X = [[6.68, -5.64, 2.75, -0.90, 2.37, 7.49, -4.25], [0.58, 2.49, 1.80, 0.26, 2.76, -1.01, -1.12], [6.68, -5.64, 2.75, -0.90, 2.37, 7.49, -4.25], [-0.25, -1.62, 4.06, -1.80, 2.68, -0.81, -6.24], [-1.06, -1.56, 0.01, -0.35, 4.42, 4.38, -1.24]]
The median of all entries: 0.01
Which number is the first entry in reading order? 6.68
The entry just left of 4.38 -> 4.42
The 5th entry in reading order: 2.37
The entry just right of 4.38 -> -1.24
Which number is the entry just left of the centre entry? 2.75
The entry just right of -0.25: -1.62
The entry just right of 2.68: -0.81
Which number is the entry just right of the centre entry? 2.37
Which number is the entry at the centre? -0.90
The second entry in reading order is -5.64
The fourth entry in reading order -> -0.90
Which number is the entry just right of -1.06? -1.56
Which number is the minimum? -6.24

grid =
[[8035 6504 6108 6011 6552 1959 7067]
 [3228 6276 6263 6201 6238 4012 5821]
 [7881 6656 5830 6441 6052 5573 6800]
 [5182 5970 6812 7097 6690 5165 6000]
 [7593 6492 6781 5784 5757 4286 6561]
 [4160 6879 6455 5791 5728 6177 7270]
 [6596 6121 6481 6929 6101 3440 6291]
 [7878 6387 6688 6481 5183 3051 5923]]
Which number is the entry in the top-left corner?
A: 8035
Which number is the entry directly above 6201?
A: 6011
The last entry, reading row by row: 5923
Which number is the entry in the bottom-left corner?
A: 7878
Which number is the 1st entry on the diagonal from the top-right corner?
A: 7067
Which number is the entry just right of 6929?
A: 6101
The smallest entry in the first row is 1959
The largest entry in the last column: 7270
Which number is the entry just left of 5830?
A: 6656
The smallest entry in the last column: 5821
Which number is the entry just right of 5791?
A: 5728
The entry just right of 4160 is 6879
The fourth entry from the end, reading row by row: 6481
The entry just left of 6781: 6492
Which number is the entry just right of 6504?
A: 6108
The entry directly above 6177 is 4286
The bottom entry of the column that holds the smallest entry -> 3051
Which number is the entry directly above 4286?
A: 5165
The 2nd entry on the diagonal from the top-right corner: 4012
The entry directly below 4286 -> 6177
The second entry on the main diagonal -> 6276
Which number is the entry just left of 6052?
A: 6441
Which number is the entry directly below the largest entry?
A: 3228
Which number is the 3rd entry on the main diagonal?
A: 5830
The entry just left of 5573 is 6052
Which number is the entry directly below 6690?
A: 5757
Which number is the entry directly above 5784?
A: 7097
Which number is the entry directly below 6656?
A: 5970

[ 3.46 -2.76 -4.77  3.11 -5.99  1.18  8.00 -6.11  2.57  0.20 -1.51 -0.85
  6.02]
The entry just right of -6.11: 2.57
The entry just left of 8.00 is 1.18
Read off the largest entry.
Answer: 8.00
The minimum -> -6.11
Read off the entry just left of -2.76.
Answer: 3.46
Read off the entry just right of 3.11.
Answer: -5.99
Read off the entry just right of -4.77.
Answer: 3.11
